[128 = 0]
[129 113 102 135 149 120 125 124 146 122 136 144 139 107 112 119 133 103
 121 109 107 123] : [4]/<15>
[130 127  85  84 165 121 152 140 137 127 130 143 106 115 120 113 128  89
 141  90  82 138] : [4]/<15>
[147 113 145 175 165 107  81 153  90  94 134 116 127 154  84 132 150 138
 104 209  84  52] : [3]/<14>
[105 152  91  73 132 140 129 121 161 142 124 128 131 114  89 123 139 132
 113 125 139 110] : [4]/<17>
[ 99 141  64 118 137 141 115 104 101 140 117 154 151  85 110 129 134 133
 107 161 123 117] : [10]/<21>
[109 130 216 124 121 135 121 148 141 107 139 124 133 109 127 145 152 116
 103 140 140  73] : [3]/<14>
[105 187   9  91 140 136 149 106  87 147 115 120 131 118 142 121 144 114
 134 159  49  24] : [10]/<24>
[107  87  78 135 163 134 129 122 126 130 130 137 125  99 126 131 132  96
 114 119  86 101] : [4]/<15>
[179  93  67 115 171 118 131 129 102 126 137 172 102 105 127 128 142  67
 138  74  53 109] : [4]/<15>
[ 97 161  40  95 118 117 131 144  79 132 116 129 119 103  89 128 121 125
 164 153  86  57] : [10]/<24>
[144 151  31  81 148 139 145 117 121 152 128 132 116 132 154 110 126 113
  97 109  62 122] : [4]/<17>
[ 76 153  73 163 122 123  91 111  66 133 126 123 135  83 127 128 132 145
 159 216 115  50] : [10]/<21>

[170  14 133 164 182 163 143 128  96 159 130 115  48  93 126 119 124 153
 103 162 149 117] : (64)/(42)
[109 160 118 157 144 152 129 153 129 136 112 138 153 151 118 115 102 176
 114 170 165 110] : (63)/(54)
[ 70 147 130 115 135 133  96 132 131 123 118 120 157 155 138 112 106 134
 130 129 163  90] : (63)/(39)
[ 83 147 151 154 130 124 133 128 120 134 114 126 117 115 158 118 125 123
 133 141 163 120] : (64)/(46)
[170  49 124 222 228 195 142 146  57 175 109  94  55  77  46 101 125 161
  80 164 193 196] : (63)/(54)
[129 163 120 185 152 134 153 154 118 160 108 129 146 168 113 124 112 132
 108 170 188 121] : (63)/(34)
[ 97 177 108 102 135 142 115 135 129 110 120 168 166 168 140 126 113 114
 128 157 144  95] : (63)/(39)
[183  24 138 176 178 150 145 126 102 147 138 115  76  72 124 126 104 134
 111 142 128 130] : (64)/(42)
[ 34 163 136 138 144 141 165 149 104 156 108 123 179 127 190 133 151 130
 138 153 149 108] : (60)/(50)
[126  48 149 166 187 159 123 131 100 153 123 106  91 100 120 117 127 148
 104 148 175 155] : (64)/(46)
[108  74 121 177 152 141 121 139 104 153 106 146 110 149 112 108  88 146
  92 144 165 163] : (63)/(54)
[129  22 145 177 194 156 139 134 105 155 134  94  72  83 159 114 104 144
 118 175 156  83] : (64)/(52)
[ 65 221 115 132 133 128 134 142 133 106  90 148 177 148 148 109  88 116
 120 174 179  92] : (63)/(54)
[136 108 148 122 164 127 145 126 116 104 130 132 113  91 167 133 110 121
 129 132 126 102] : (64)/(42)
[ 87 157 130 145 147 125 185 130 118 148 114 132 131 115 170 127 169 127
 148 152 134 145] : (60)/(50)
[116  64 130 178 174 169 149 146 103 165 119 116  90 102 144 113 129 142
 105 171 172 133] : (64)/(46)
[ 95 159 106 147 147 138 117 130 129 145 106 165 136 140 122 121  91 124
  97 199 137 103] : (63)/(54)
[ 97 185 137 120 141 137 165 108 126 143 124 133 121 120 188 138 128 117
 157 148 142  93] : (60)/(50)
[102 178 118 143 140 126 134 141 130 131 110 149 153 152 134 127 108 137
 121 152 161 107] : (63)/(34)
[123  85 140 149 168 125 132 128 103 130 108 117  72 111 142 113 106 131
 115 145 167 118] : (64)/(46)
[ 82 114 139 108 158 137 156 132 102 139 119 148 121 103 176 116 106 119
 110 176 153 100] : (64)/(52)
[115 135 133 137 109 132 149 125 113 140 137 117 114 135 178 148 157 128
 141 108 129 122] : (60)/(50)
[137 149 130 165 157 125 177 141 120 138 126 126 104 111 145 120 114 125
 119 151 134 121] : (60)/(36)
[101  94 143 157 167 142 161 135  95 137 127 126  71 114 151 108 103 120
 113 164 161 118] : (64)/(52)
[ 84 164 113 127 120 127 142 120 121 146 116 164 121 127 166 132 131 114
 141 163  96 101] : (60)/(33)
[105 150 115 152 169 122 179 142 123 152 134 141 107 130 127 139 125 128
 120 155  90 144] : (60)/(33)
[137 150 113 172 162 144 188 137 132 161  88 138 120  84 143 126 126 135
 117 172 146 103] : (60)/(33)
[100 170 106 137 138 128  79 159 125 118 110 149 153 164 136 129 107 120
 118 178 159 108] : (63)/(54)
[121 129 149 138 139 124 164 127 104 153 131 119  99 120 141 134 169 128
 120 116 136 146] : (60)/(50)
[152  66 134 135 162 166 145 122 123 123 124 119  95  66 169 122 122 111
 126 148 129  79] : (64)/(42)
[127 114 117 175 156 136 189 136 109 153 117 103  97  91 137 136 140 108
 127 164 133 133] : (60)/(33)
[ 67 148 127 131 145 140 154 131 116 117 114 148 107  96 166 157 111 114
 128 147 131 100] : (64)/(52)
[100  80 137 150 151 160 150 124 114 142 118 131  81  77 173 123 115 136
 122 161 171 101] : (64)/(52)
[175  74 152 152 176 158 126 129 100 133 117 110  80  89 130 121  93 126
 113 154 156 112] : (64)/(42)
[111 135 120 129 143 135 206 133 109 139 130 153 115 122 152 136 148 127
 122 157 129  86] : (60)/(33)
[ 73 182 138 123 151 114 163 137 110 137 117 122 132 128 167 122 145 116
 133 142 159 107] : (60)/(50)
[ 82 186 130 112 146 123 156 120 130 138 114 148 134 137 196 146 128 112
 149 174 137  86] : (60)/(50)
[ 90 109 147 156 174 143 145 120 109 142 121 104 103 123 134 110 113 130
 115 161 200 121] : (64)/(46)
[114 140 140 146 157 108 180 126 103 147 127 127 120 127 166 123 138 123
 133 148 132 121] : (60)/(50)
[ 90 179 163 124 156 130 148 129 117 136 106 134 118 109 179 127 100 113
 158 155 166  92] : (64)/(46)
[114 136 130 157 134 134 183 127 108 162 120 124 105 115 144 129 145 134
 133 139 142 112] : (60)/(36)

[135 148 133  85 124  99 212 118 113  21 156 126 113 144 128 160 137 129
 166 135  78 142] : [34]/(262)
[120 129 139 118  88 113 103 116 153 155 116 131 141 108 134 119 123 129
 101 117 181 139] : [37]/(254)
[134 140 120  78 111 118 156 119 143  80 157 144 133 120 131 145 118 121
 130 145  94 143] : [34]/(253)
[116 117 137  94  66 112 159 106  76  53 135 128 123 141 114 112 129  97
 159 129 135 134] : [37]/(254)
[131 120 116  92 123  86 150 122 117  15 146 128 131 145 116 159 128 131
 144 153  96 137] : [34]/(253)
[133 141 156 103 101  85 189 119  82   7 150 124 130 124 127 144 128 109
 187 152  68 139] : [34]/(262)
[140 138 132  76 124  93 182 106 135  57 161 133 121 151 123 163 135 125
 153 138  81 154] : [34]/(253)
[125 121 134 123 135 134 135 158 174  99 124 118 131 137 146 159 112 143
 102 145 107 127] : [34]/(253)
[134 135 114  72 125 101 190 106 112  29 113 143 111 157 134 156 126 113
 160 145  98 130] : [34]/(262)
[116 129 123  77  88 119 109  96 121  93 150 137 128 141 123 128 142 117
 125 121 146 129] : [37]/(254)
[113 107 194 103  66 103 152 119  95 122 137 104 138 102  92 120 136 123
 153 123 109 156] : [37]/(254)
[137 114 199  98  69  98 179 110  76  61 143 110 137 115 100 120 132  97
 198 120 114 135] : [37]/(261)
[128 135 141  81 128  98 226 130 115  47 148 130 114 155 133 150 129 136
 160 143  64 137] : [34]/(253)
[132 126 148 110 117 102 170 139 156  32 126 125 133 141 146 166 122 128
 136 141 103 136] : [34]/(253)
[119 122 149 114  79 100 144 119 110  56 130 115 135  97 142 127 126 136
 149 139 122 147] : [37]/(254)
[129 146 129 105 131 108 138 130 139  47 126 113 131 126 138 182 130 134
 133 145  96 141] : [34]/(253)
[109  95 180 127  71 101 143 136 102 102 114  91 153 120 125  84 124 125
 151 126 128 128] : [37]/(261)
[131 131 137 101 117 103 169 124 133  38 133 125 117 122 151 171 133 129
 146 154  93 131] : [34]/(253)
[131  99 157 122  79 103 134 114 118 140 124 132 128 103 123 106 128 132
 142 125 143 146] : [37]/(254)
[132 122 156  98 109  93 165 137 136  49 147 113 150 124 136 156 118 123
 138 145  73 147] : [34]/(253)

[133 159 129  93 112 114 118 133  75 194 100 108 172  66 199 150 244 163
  97 144 150 127] : (69)/(93)
[136 139 119 109 126 116 144 144 137 124 133 147 134 119 138 128 150 151
 109 142 115  74] : (65)/(82)
[148 139 129 144 118 130 147 146 130 155 125 118 161 128 125 118 121 141
 121 130 135 141] : (62)/(81)
[112 128 123 105 144 141 126 145 153 125 126 151 109 110 157 133 136 125
 107 133 107 116] : (65)/(90)
[118 142 120 114 124 128 128 150 155 115 135 147 108 113 117 129 133 148
 109 116 131 105] : (65)/(82)
[105 121 126 114 153 140 137 144 162  99 152 161  96 150 106 132  76 123
 122 131 112  97] : (65)/(90)
[114 134 127 107 126 125 141 160 146 124 149 158 110 124 118 135 116 147
  97 139 110  84] : (65)/(90)
[153 133 135 104 123 115 101 121 111 164 131 136 127 145 123 148 136 152
 128 134 128  91] : (69)/(91)
[108 132 129 119 139 139 133 136 129  94 127 153 120 118 120 115  90 123
 118 133 118 116] : (65)/(90)
[145 141 122 135 135 143 162 154 110 158 132 140 142 148 121 127 104 138
 117 135 125 135] : (62)/(81)
[141 149 125 112 118 133 149 137 126 149 122 139 153 159 112 125 104 149
 113 125 131 130] : (62)/(78)
[121 135 119  99 121 128 138 123 141 125 133 151 110 118 131 123 158 142
 113 132 125  94] : (65)/(82)
[126 142 118 117 135 108 150 149 153  82 135 140 120 148 107 132 107 135
  98 127 111 118] : (65)/(82)
[133 133 133 102 126 132 127 157 117 142 128 150 132 117 140 138 116 144
  94 138 112  92] : (65)/(82)
[125 129 121 118 134 141 133 140 152 126 140 144 102 115 116 131 140 144
 111 134 129 110] : (65)/(82)
[116 123 133 107 114 106 115 120 101 125 137 133 128 137 132 150 165 150
 135 160 141 109] : (69)/(91)
[101 142 128 116 135 145 133 140 165  89 130 148 112 128 109  97 116 141
 126 117 118 106] : (65)/(90)
[ 83 135 137 106 135 118  92 133 104 151 117 127 147  95 141 159 185 150
 115 152 135 107] : (69)/(93)
[132 138 127 137 115 123 148 160 126 141 130 125 157 142  93 128 107 148
 124 134 140 157] : (62)/(78)
[115 129 142 111 119 110 122 137  97 157 139 124 141 127 143 142 150 137
 108 142 121  81] : (69)/(91)
[114 127 141 129 143 132  94 123 132 113 137 146 119 150  88 141  66 146
 140 136 131 105] : (69)/(93)
[116 130 129 109 136 130 140 145 140 107 142 161 108 122 113 141 113 155
 115 145 121  85] : (65)/(82)
[151 148 122 129 130 136 150 156 133 155 127 139 139 139 114 136 128 155
 121 125 136 145] : (62)/(78)
[129 140 119 112 129 159 169 143 135 144 133 140 119 146 125 129 122 132
  95 138 126 117] : (65)/(90)
[123 123 139 116 136 122 106 125 114 136 127 138 130 150 108 147 103 143
 146 132 146 126] : (69)/(91)
[110 126 147 107 126 117  93 114 100 137 123 135 136 126 119 149 124 139
 143 129 133 103] : (69)/(91)
[124 138 120 105 119 140 149 131 132 137 116 138 131 108 153 123 174 131
 111 131 130 119] : (65)/(90)
[143 133 128 142 134 135 163 140 144 126 140 140 118 177  86 123  72 134
 124 127 128 140] : (62)/(81)
[157 132 128 143 113 131 136 143 122 149 119 122 142 117 125 118 108 125
 120 119 134 156] : (62)/(81)
[110 118 144  96 123 128  86 107 108 169 120 127 127 116 136 142 159 147
 128 146 128  92] : (69)/(91)

[121 137 138 130 100 128 129 115 100 129 147 123 114  86 155 136  75 140
  91 112 129 141] : <28>/<221>
[123 145 145 128 105 117 124 131  87 134 158 126 121 109 168 131  44 120
  86 102 130 123] : <28>/<220>
[120 152 130 115  99 119 113 122 127 121 156 124  97  97 187 130 105  90
  47 111 110 110] : <32>/<231>
[125 131 134 118 194 126 144 130 129 136 128 142 157 138 130 118  81 133
 142 131 134  89] : <33>/<237>
[132 130 111 136  87 134 112 131 139 118 149 103 104 118 152 139 105  94
  70 112 111  84] : <32>/<234>
[100 128 119 103 149 122 128 117  99 116 180 155 110 102 218 149  23  21
  50  88 115  37] : <33>/<244>
[157 101 138 155  84 119 144 138 140 117  90 112 135 158  33 115 191 182
 176 147 139 193] : <28>/<221>
[141 125 119 123  92 127 113 129 125 107 151 110  91 114 201 144 135  66
  98  69 114 147] : <32>/<234>
[124 142 128 101  92 135 121 117  79 104 149 108  91  92 189 137  80  73
  51  78 118  92] : <32>/<233>
[113 118 144 140 104 133 139 119  92 120 154 112 126 119 143 133  44 115
 120 114 131 148] : <28>/<220>
[122 119 128 120 175 136 132 134 104 127 150 138 136 134 184 134  46 105
  98  88 137  69] : <33>/<237>
[115 131 115 122  74 155 111 136 122 120 137 109 121 127 169 108 126 101
 105  78 111  90] : <32>/<234>
[101 122 116  91  80 151 115 113 115 123 147 111  98 117 156 137 149  89
  97 116 105  91] : <32>/<231>
[118 127 124 134  95 145  22 123 108 112 149 107 117 109 171 136 115  91
  87  80 120  83] : <32>/<234>
[ 87 166 169 137  97 123 124 109  63 113 169 124  78  77 199 142   8  85
  31  94 115 133] : <28>/<235>
[106  94 153 122 107 145 136 122  95 125 158 125 127 111 140 125  45  85
 111  96 123 114] : <28>/<220>
[107 137 147 131 111 125 118 118  92 126 177 120 123 104 149 128  68 108
 140 124 139 135] : <28>/<221>
[109 121 147 137  86 138 130 112 104 112 142 125 131 102 164 133  64  95
  89 116 116 146] : <28>/<220>
[100 135 140 116 110 129 125 112  53 112 176 134 100  90 197 132  18  84
  57 104 124 124] : <28>/<221>
[125 101 119 106 175 132 130 131  90 122 136 133 145 139 142 122 110  84
 144 110 133  81] : <33>/<242>
[119 129 145 138  96 122 135 116 109 113 163 129 127 100 152 119  49  83
  75 101 122 130] : <28>/<220>
[138 144 139  92  96 116 106 138  95 103 156 123  84  97 171 128 115  83
  49 101 110 110] : <32>/<231>
[123 111 126  97 181  72 132 139  99 115 160 141 137 125 164 132  69  91
 110 120 135  70] : <33>/<242>
[114 117 117 100 108 115 105 121  84 100 173  58  82  81 219 153 108  58
  54  75 108 109] : <32>/<231>
[107 102 152 117  90 134 119 116  65 121 168 119 114 107 183 146  42 105
  72 111 125 140] : <28>/<221>
[ 98 125 144 149  94 133 138 105  97 117 164 124 122 106 177 133  35  99
  86  80 125 130] : <28>/<220>
[ 93 117 152 113 108 131 129 115  54 120 162 126 100  83 193 146  20  83
  53  88 119 118] : <28>/<221>
[ 93 142 148 138 100 128 132 115 104 126 156 132 116 114 161 123  29 114
  89 117 137 124] : <28>/<220>
[107 112 123 143 169 135 118 127 111 131 139 139 125 120 146 133  97 105
 129 125 133  82] : <33>/<242>
[ 96 136 125 102 192 133 108 129 101  98 167 137 143 119 183 147  77  91
 112 122 110  78] : <33>/<242>
[126 120 121 133 103 134 107 114 118 143 112  94 149 122 123 126 162 131
 131 109 133 123] : <32>/<233>

[130 119 147 113  64 124 115 101 133 128 124 141  97 141 149  93 171 118
 128  86 148 125] : (20)/(241)
[119 115 150 123  68 110 126 106 134 138 121 126  88 159 149 110 168 119
 132 119 139 137] : (20)/(241)
[125 125 121 137 185 130 130 147 118 128 122 137 153 127 119 150  97 161
 109 134 108 113] : (25)/(237)
[130 137 138 138 174 142 129 135 114 120 119 140 152 138 102 149 103 162
 105 118  99 132] : (25)/(230)
[132 124 180 135 162 145 136 128 120 118 127 131 141 140 101 138 106 158
 125 103 103 138] : (25)/(230)
[137 130 106 130 143 140 114 138 119 111 119 131 151 129 101 132  93 128
 118 103 137 121] : (25)/(230)
[138 130 109 134 157 134 120 156 121 123 114 128 139 122 118 148  91 156
 120 123 135 111] : (25)/(230)
[124 133 135 129 149 150 131 140 131 132 121 127 149 117 118 143  90 150
 117 124 118 115] : (25)/(237)
